In the rows, 128 means zero.
Each row is followed by its class.
[107 137 142 130 109  74  77 119 107  89  61 211 117 140  93 132 163  89
 138  96 117 117 111 148 115 107 118 116 162 107 173 167 113 116 126  96
 109 123 126 143 120 142 142 128 172 159 118 113 193 169 159  83 106  92
  89 103 147 174 108 137 137 121 116 117  52 150 114 167 106 170  90 107
 142 116 141 177 113 139 126 150 154 195 126 153 117  93 153 152 143  88] -> (130)
[107 121 150 129 139 111 102 103 123  88  71 197 133 128  96 137 137 107
 132  92 126 108 121 134 128 103 140 135 175 115 160 152 145 111 118 132
 121 136 148 130 114 130 126 128 143 140 103 137 158 154 141 110 115 119
 103 117 142 117  88 141 120 100 121 110  45 129  90 138 119 161  99  97
 116 123 112 152 114 117 129 149 141 178 106 124 100  97 144 153 148 109] -> (130)
[125  87 129 142 163 173 189 120 167 122 158  90 133  99 155 166  87  95
 120 194 135 138 141 130 135 131 156 147 101 140 127 111 164 108 101 159
 141 136 140 130 110 139 120 122 117  69 124 137  82  93  82 197 101 128
 163 112 147 100 123 144 115 148 137 129 226 112 129 127 109 138 155 140
 126 139 119 104 156 151 104  92 131 131 108 124 141 149 157 118 133 153] -> (138)
[ 90 116 165 111 146  96  77  92 135 103 112 137 130  98 125 162 115  92
 137 127 125 113 145 131 127 124 141 143 123 121 173 167 142  99 111 153
 132 113 130 124 139 134  67 180 152 128 125 117 148 139 128 108  95 141
 104 102 145 160  86 136 125 112 121 108  39 102 107 116  94 171 112 124
 115 104 112 155 102 130 117 143 115 183  96 111 167 108 109 123 134  98] -> (138)
[119 126 145 125 122  89  95 110 137 118 132 133 113 126 119 139 137  95
 129 140 132 125 128 149 119 131 140 129 110 112 157 146 130 119 119 124
 125 104 125 133 138 134  98 156 140 128 147 105 147 133 128 114 100 129
 101 111 133 137 110 126 135 139 125 119  85 127 127 131 107 158 119 134
 126 116 125 150 115 135 116 129 125 169 121 133 140 128 118 138 121  93] -> (138)
[113 121 138 129 137  97  84 109 161 101 107 160 132 135 106 156 126  79
 120 104 115 118 142 125 107  95 136 134 119 126 194 156 130  98 158 107
 111 154 127 136 121 130  99 148 129 149 113 106 143 159 162  90 102 134
 106 110 174 158 113 152 138 126 111 129  41 141 124 162  98 168 117 104
 141  98 110 156  89 111 117 138 131 222 126 140 134  98 134 130 132  53] -> (71)
[140  96 136  79 173  97  86 107 181 113 196  69 126 111 125 159 114  95
 114 125 127 122 150 154 148 125 145 113  75 122 150 117 155 102 107 150
 137  50 139 109 158 123  54 169  93 123 128 119 105 106 127 119 105 151
 115 106 150 111  99 126 131  95  99 107  53  78 114  75 102 145 125 121
  77  93 117 111  83 129 127 159 101 189  85  62 158 112  68 132 139  85] -> (138)
[ 25 139 165 145 147 186  86 116 156 155  99  91 180  72 125 218  56 136
 136 149 161 124 191  18  96 112 106 188 100 168 161 112 136  81 204 206
 114 252 108 111 137 112  23 185 134 149 111 112  76 156 123  87  99 233
  85 171 131 166 100 171 118 128 120 136  83 106 113 148 110 153 181 138
 152  93 108 132 111   4 129  93  85 117 135 130 201 133 109  81 106  91] -> (71)
[ 10 175 169 169 102 188 109 121  90 165  32 142 166  97 108 162  89 176
 164 134 154 101 166  35 100 135  89 185 158 151 130 126 113 121 203 183
 113 252 102 131 130 111  81 159 172 163 146 129 125 161 127  89 117 203
  89 179  87 194 105 157 120 144 146 131  91 121 101 156 149 129 159 142
 176 126 119 148 140   9 139 100 107  66 159 172 165 143 120 100 101 140] -> (137)
[ 33 169 147 181  85 106 107  87 127 149  31 222 140 140  82 101 147 124
 126  93 134 108 151  93  86  88 123 168 169 146 242 177  94 101 228  65
  96 252 124 173  80 123 129 115 149 179 146  95 189 182 190  56 105 133
  75 148 184 205 125 160 132 201 150 117  17 195 119 193 132 128 106 105
 217 109  95 152  93  58 113 118 156 199 160 234  85 116 162 135 104  63] -> (71)
[108 127 147 127 119 122 108 128 129 120  98 153 131 125 116 146 128 107
 138 122 131 121 130 114 109 119 129 142 138 130 151 136 139 103 149 123
 118 159 121 135 138 129 125 137 148 137 118 116 139 148 137 112 122 127
 107 132 140 148 127 143 129 130 127 110 112 135 111 157 119 151 127 120
 140 122 127 147 123 114 114 126 128 153 134 133 135 118 143 123 128 106] -> (137)
[127 137 123 111 126 109  67 146 106  96  65 195 145 165  95 135 157 129
 128  50 127 113 115 128 111  88 114  99 187 119 125 139 107 127 157 108
 101 129 139 119 127 115 147 133 130 191  80 122 152 187 183  72 144 110
 106 156 124 160 114 142 140  74 100 123  37 151 107 159 127 142 101  86
 118 109 128 150 110 112 144 156 138 171 133 105 103  81 121 138 155  93] -> (130)
[158 136 121 104 122  64  24 137 128  96 113 181 113 160 102 120 170 104
 122  60 131 118 101 168 125  98 127  96 155 119 147 147 109 121 135  82
 111  62 140 133 126 131 150 132 124 169 103 110 183 157 175  72 132  90
 108 122 153 145 128 129 143  97 102 123  40 151 125 143 115 130  92  93
 122 106 124 155  96 141 139 171 145 204 124 114 105  89 124 150 151  72] -> (71)
[166 109 138 106 140  72 113 115 132  85 121 176 110 139 111 133 158  75
 123  96 107 124 109 175 132 117 143 102 136 105 158 154 130 119  97  98
 121  47 142 133 133 141 136 129 130 133 106 113 160 142 149 115 111  94
 112  95 151 136 125 123 132 103 119 113  69 136 122 131  97 163  86 109
 106 115 117 160 110 169 119 157 134 206 104 112 109  96 146 148 150  89] -> (130)
[ 92 126 154 131 134 117  98 113 112 104  80 165 127 116 111 148 128 117
 139 113 126 111 127 131 130 127 129 134 157 116 135 145 131 116 118 150
 128 129 135 132 129 135 108 137 149 131 118 134 147 144 127 100 110 105
 106 118 108 152  95 129 125 106 116 119  77 116  97 125 121 155 114 120
 117 119 108 155 130 124 133 147 130 144 106 125 133 116 136 144 139 127] -> (71)
[140  73 152  97 170  78 102  89 154  69 136 144 112 108 114 166 126  54
 125 131 120 123 120 191 150 127 175 107 125 106 157 142 164  92  47 149
 134   4 154 116 138 148  92 150 143  97  98 129 134 120 127 147  87  98
 119  66 142 125  79 125 136  87 108 101  76  91 103 100  76 178 102 109
  75 112 120 155 119 185 108 154 136 213  95  86 132  99 126 157 168 107] -> (138)
[111  94 125 140 161 174 188  99  62  80  47 229 152 136  94  81 139 189
 113  85 126  97 120 141 159  95 126 115 252 119  97 122 136 127  87 148
 127 160 190 119  77 110 213  65 107 129  73 179 143 129 152 165 173  80
 152 162 109 146  79 121  99  73 136 100  74 130  73  99 176  93  86  61
  96 146 106  98 146 137 164 167 166  99  94 101   4 101 165 173 182 205] -> (138)
[117 111 133 111 147 116 107 107 115  84  83 189 139 130 100 133 139 113
 124  93 125 109 128 147 136 105 133 112 176 118 138 136 146 105 102 140
 127  99 157 126 120 128 128 132 129 140  95 134 145 140 150 109 125 109
 115 122 130 149  91 136 120  81 116 111  49 123  98 119 119 142 101 109
 101 114 118 134 113 140 140 165 138 172  97 100  92  97 132 154 161 117] -> (130)
[112 124 142 102 143 103  83 114 124 104 123 136 136 122 117 144 131 114
 135 105 125 119 126 142 134 115 124 118 129 115 144 138 118 115 116 137
 130  95 133 123 125 126  98 147 132 141 119 121 136 136 139 107 121 133
 103 118 130 137 104 134 130  98 112 107  52 112 128 119 111 147 113 114
  97 112 120 142 109 119 132 154 116 157 110 105 131 103 109 136 136 102] -> (137)
[147 108 130 115 148  98 117 124 120  73  86 195 120 126 113 159 148  73
 131 111 117 121 104 165 130 118 140 103 173 102 126 148 142 115  70 133
 127  44 149 120 119 145 163 123 150 121  81 140 145 141 133 141 118  72
 132  95 135 127 108 133 129  87 114 115 120 131 102 150 106 174 111 106
  97 123 132 157 150 182 124 140 146 174  88 112 109 106 165 158 165 134] -> (130)
[ 55 160 164 148 101 119  96  99  97 141  74 144 142 116 101 109 130 159
 150 114 128 106 144 109 126 143 102 154 156 123 152 147 114 127 146 135
 124 211 124 149 135 137  87 138 159 155 165 127 164 138 138  95 119 163
  86 132 106 177  97 123  95 151 147 118  34 127 106 120 144 124 114 129
 149 130 114 144 114  67 134 144 121 111 138 151 134 134 108 133 111 136] -> (71)
[ 34 152 183 152 111 119  90  73  87 120  33 179 145 106  85 129 124 143
 152 117 137  99 144 106 128 138 115 155 181 113 168 153 120 113 131 158
 125 221 130 140 121 122  87 140 192 145 140 131 172 157 142  93 108 146
  74 122  97 194  71 129 117 137 145 109  20 120  78 128 132 146 102 127
 142 127 110 166 121  71 133 144 125 121 120 143 121 120 121 148 127 137] -> (71)
[ 58 141 165 147 114 146 114  97 104 136  68 154 144 111 107 129 112 145
 141 136 139 109 142 110 121 130 116 154 160 129 151 140 128 106 148 150
 127 234 126 143 116 122  96 129 162 135 148 136 148 145 133 115 101 150
 102 139 112 172  98 137 117 153 146 119  76 127 100 138 128 137 120 129
 149 127 117 142 132  79 126 120 126 116 130 165 132 137 134 131 119 138] -> (137)
[140 107 130 112 143  88  90 115 159  86 119 169 118 132 110 137 142  72
 115 105 120 124 124 149 120 104 148 115 128 121 178 148 131 102 115 111
 119  85 137 127 126 137 118 141 121 132 103 115 141 141 162 105 102 106
 110 110 167 139 116 136 136 109 103 118  69 132 118 141  93 161 103 109
 119 106 116 154 102 156 115 147 134 220 101 116 125 102 134 151 144  75] -> (137)
[133 144 118 124 128 110  92 145 153 130 135 128 132 134 126 154 127 101
 123 114 131 127 134 110 103 107 128 130 107 144 154 133 116 120 185 110
 110 154 109 126 134 128 114 152 116 154 111 107 126 145 160  93 123 147
 108 136 161 137 146 147 140 124 108 137 109 144 147 166 105 146 140 117
 143  97 123 146 105 106 126 119 122 170 146 133 158 114 123 105 115  69] -> (71)
[ 94 116 158 118 138  96  76 100 152 117 133 114 129  85 124 176 107  87
 130 140 131 123 146 123 122 135 139 133  93 124 184 143 141  97 131 145
 128 146 120 129 145 134  53 169 139 123 144 107 131 130 126 104  76 151
  91 104 148 151 101 139 128 139 117 122  62 105 115 128  89 170 128 136
 124 103 113 151  99 105 111 135 107 181 106 129 172 119 100 126 159  78] -> (71)
[205 161  85 105 111 100  77 193 153 118 137 160 118 181 132 142 165  81
 117  78 132 149 100 125  84  86 122  95 114 145 123 133  91 139 202  56
  97  89 103 129 131 133 173 138 106 179  69  99 123 175 182  63 162 100
 132 150 185 117 189 153 168 103  80 144 151 180 172 208 107 138 135 104
 153  98 144 145 111 139 135 128 133 196 167 131 152  98 154 100 135  44] -> (71)
[ 37 178 168 170  76 115  69 129  95 139  29 184 142 123  93 151 122 128
 161 120 141 110 141  79  90 125 102 169 148 133 185 163 104 109 199 115
 107 252  98 161 132 131  93 150 193 172 148 105 172 183 155  63 102 162
  71 141 126 203 125 158 137 170 141 134  59 161 115 192 123 160 127 134
 197 118 129 190 118  56 114 109 126 132 163 204 164 130 134 116  98  87] -> (71)
[ 91 104 161 113 159 125 110  97 129 103 118 121 138  93 117 160 104 120
 133 129 130 112 146 126 142 132 132 130 146 113 136 128 155 100  98 184
 137 116 139 116 143 125  80 143 136 116 121 128 127 124 117 131 109 129
 112 114 118 140  80 129 113 107 123 108  63  87  96  99 114 153 122 122
  96 131 117 136 118 104 135 142 117 139  93  98 136 122 104 148 140 136] -> (138)
[142 154 111 107 126 102  74 151 150 120 128 142 132 149 122 145 147 103
 114  74 111 126 128 121 102  90 122 114 115 136 152 135 108 120 183 102
 106 137 120 121 136 125 124 150 105 169  94 109 124 158 171  75 139 135
 111 152 163 149 140 151 147 102  94 137  71 146 140 165 116 138 129 102
 136  94 126 143  90 111 138 143 125 192 143 116 144  99 118 114 132  53] -> (130)
[142 172 126 127  79  43  66 138 113 117  94 188  96 168 105  89 195 106
 132  85 110 125 109 172 103 124 117 106 123 107 181 175  86 140 155  37
 106 105 114 159 136 141 156 124 152 176 149  91 206 170 172  66 120  94
  99 109 149 160 158 126 158 150 125 135  65 176 136 173 114 150  88 118
 164 130 127 173 112 152 119 151 142 189 150 179 108 105 137 139 118  65] -> (137)
[ 90 132 161 142 108  76 121  80  92  99  57 206 113 129  90  98 159 122
 145 108 121 111 120 163 122 136 136 133 172  95 181 175 113 137 110 102
 128 135 123 150 114 141 132 113 174 138 159 124 202 145 143 104  99  96
 101  94 125 170  93 114 122 148 138 105  38 143  91 133 123 150  82 115
 139 135 108 167 123 145 119 157 145 167 118 173  81 115 148 170 132 119] -> (130)
[ 79 105 166 131 136 103 107  85 132  98  90 164 132 116 104 147 117  96
 138 129 132 110 149 139 131 127 141 142 141 112 177 152 154  97 108 146
 125 147 136 132 124 140  85 146 160 120 128 120 154 138 130 115  86 129
 102 100 140 162  81 136 117 127 131 107  46 112  94 125 106 168 100 120
 121 128  99 157 114 119 119 146 128 165  98 134 124  95 128 145 134 111] -> (71)
[137 148 107 135 119 153 107 164 135 119  73 190 151 150 116 162 140 114
 113  77 135 124 144  81  89  68 107 124 159 153 135 128  97 112 200 103
  92 200 120 129  96 121 170 136 119 175  65 124 115 183 178  93 149 124
 127 175 169 155 152 169 141 100 101 145 129 174 133 196 119 134 138  90
 156 115 127 138 124 111 144 121 142 168 164 138 110  99 165 108 144  92] -> (137)
[ 84 122 169 127 132 105 104  94  99 102  80 168 128 111 103 133 126 112
 144 115 125 119 128 145 139 136 133 133 159 102 150 148 134 109  89 149
 129 120 145 125 133 144 101 136 171 125 131 133 162 140 162 112 100 118
 101  99 109 162  81 130 116 116 131 103  48 110  89 112 111 162  95 122
 119 128 118 156 129 128 130 146 129 152  99 135 119 114 125 157 135 128] -> (130)
[122 138 132 136 105  75 112 124 103 104  67 207 130 148  98 123 157 113
 135 100 127 116 110 138 113 111 126 122 189 110 146 156 110 131 136  96
 118 144 135 137 111 138 162 116 180 153 107 120 168 165 152  98 130  91
 118 120 142 160 122 141 138 121 127 122 100 161 112 169 125 150 101 101
 145 131 125 159 127 134 129 138 149 160 136 159 119 105 166 137 141 121] -> (130)
[ 51 188 151 165  84 144  72 146 122 158  52 157 154 119 115 185 110 125
 160 134 141 119 147  51  75 120 100 168 123 150 165 149 101 116 225 130
 103 252  81 147 133 130  91 164 182 170 135 103 131 187 146  64 113 186
  84 177 126 182 143 167 142 154 132 147 109 159 130 207 120 158 152 144
 194 113 132 174 139  39 121  92 123 120 182 196 199 132 139  87  93  77] -> (71)
[ 40 126 192 148 121 103  97  68 103 107  52 170 132  90 101 145 117 110
 161 151 129 104 136 131 136 152 139 157 158  98 178 161 124 111  91 161
 135 178 136 144 127 147  71 142 195 119 157 124 173 140 117 115  78 141
  83  96 105 177  65 124 116 146 150 101  32 106  77 116 112 174 101 139
 139 132 105 173 126 112 113 129 129 146  99 156 132 124 128 155 127 138] -> (137)
[ 81 146 164 110 131  97  32 100 135 112  98 133 139 104 104 187 118  93
 146  99 134 111 137 106 110 121 116 136 119 121 170 139 125 103 149 151
 110 139 112 119 157 133  59 195 162 160 116 108 135 166 151  62 115 154
  76 125 125 168 102 142 142  97 104 127  20 109 108 144  94 183 117 133
 126  88 121 169 101  87 127 146  99 170 117 119 184 105  98 122 127  67] -> (71)
[133 139 128 110 128 100  77 140 133 116 137 132 124 135 133 161 136  94
 129 112 124 128 127 126 111 114 129 123 106 138 147 139 123 131 150 119
 126  97 111 117 145 145 104 157 144 151 113 104 128 144 149  92 119 138
 114 131 145 135 134 140 142 110 108 133  93 129 139 147 102 154 131 123
 127 106 131 149 111 119 126 134 116 197 139 123 161 111 118 113 132  77] -> (71)
[175 108 114  94 158 111  99 147 152  92 151 130 131 130 131 169 131  91
 120  98 124 135 122 146 129 105 142  91 116 128 120 121 143 120 116 135
 120  34 135 106 142 128 132 150 106 137  79 120 105 135 140 120 127 112
 134 127 147 110 132 137 138  71  91 128 119 118 128 133 105 152 126 106
  88 112 130 136 116 151 134 130 126 177 115  83 148  98 125 124 155  97] -> (71)
[133 114 125 109 145 116  90 137 159 101 142 127 132 127 124 178 128  79
 119 111 130 134 132 122 130 104 138 117 116 137 181 129 116 106 138 132
 126  84 122 118 135 137 112 158 121 139  81 116 109 134 141 110 108 125
 120 126 161 130 131 151 143  86  97 131 111 128 133 153  96 164 133 114
 111 100 124 141 108 134 125 129 126 189 117 104 162  96 128 115 146  74] -> (137)
[159 136 128 106 107  48  72 115 111  90  95 198 102 171  85  98 186 106
 137  69 111 117  96 189 128 116 130  92 160  97 153 162 113 136 106  69
 118  46 138 137 148 140 155 123 141 162 120 117 190 158 170  86 125  73
 111 115 140 153 119 117 144 106 117 117  44 155 115 145 113 155  77 103
 120 114 120 167 107 168 132 177 144 196 116 122  96  85 142 162 146  91] -> (130)
[144 126 118 134 126 110 123 147 104 100  76 211 125 153 100 110 163 124
 119  75 116 128 108 154 124 100 136 111 186 118 134 153 117 128 131  94
 113 116 149 131 100 130 184 104 130 146  90 134 160 154 170 117 142  77
 129 139 152 146 125 141 131 108 119 120  96 156 116 161 135 133  93  92
 125 133 121 143 134 159 137 140 158 174 126 133  76  93 164 154 155 124] -> (130)
[173 137 108 102 123  52  76 142 141  97 124 175 107 161 110 127 171  85
 120  88 118 131 101 173 115 102 132  98 127 113 157 156 105 123 128  73
 111  55 129 132 129 139 146 137 121 155 104 105 167 157 168  76 125  89
 114 111 155 135 148 130 149 135 101 125  73 157 133 155  99 154  85 106
 123 109 133 157  98 165 134 163 140 214 127 120 118  94 136 134 144  65] -> (130)
[103  95 146 113 154 119 104 105 117  88  79 176 139 119  89 144 124 105
 127  89 133 108 129 143 144 111 131 125 175 107 137 137 131 105 101 155
 119  98 153 118 119 129 120 131 131 125  95 146 133 133 147 121 120 117
 114 124 128 153  81 132 122  83 119 107  46 113  93 114 115 155 106  91
  97 117 112 132 118 128 142 160 135 171 101  99 101  95 124 148 148 127] -> (130)
[165 130  98 118 126  93 111 143 125  87  99 206 124 173 106 112 172  99
 110  65 117 126 106 154 110  76 135  98 165 127 159 150 112 126 157  64
 109 116 137 141 106 121 189  95 111 164  77 112 156 159 183  95 139  78
 128 135 185 142 153 138 149 112 108 123  96 178 135 177 125 140 100  79
 149 113 122 140 111 157 136 150 160 216 140 136  81  88 168 138 147  84] -> (130)
[ 69  90 156 133 166 143 124  80 151 103 112 139 159  89 108 164  92 109
 118 140 143 106 163 106 130 109 142 157 137 136 181 134 155  90 132 169
 125 193 146 127 102 128  66 142 123 113 114 126 116 126 133 130  86 161
 111 124 162 152  76 150 109 125 131 106  48 113 100 116 106 154 162 111
 117 115  99 127 110  90 114 129 121 180 101 126 120 117 125 149 144 110] -> (138)
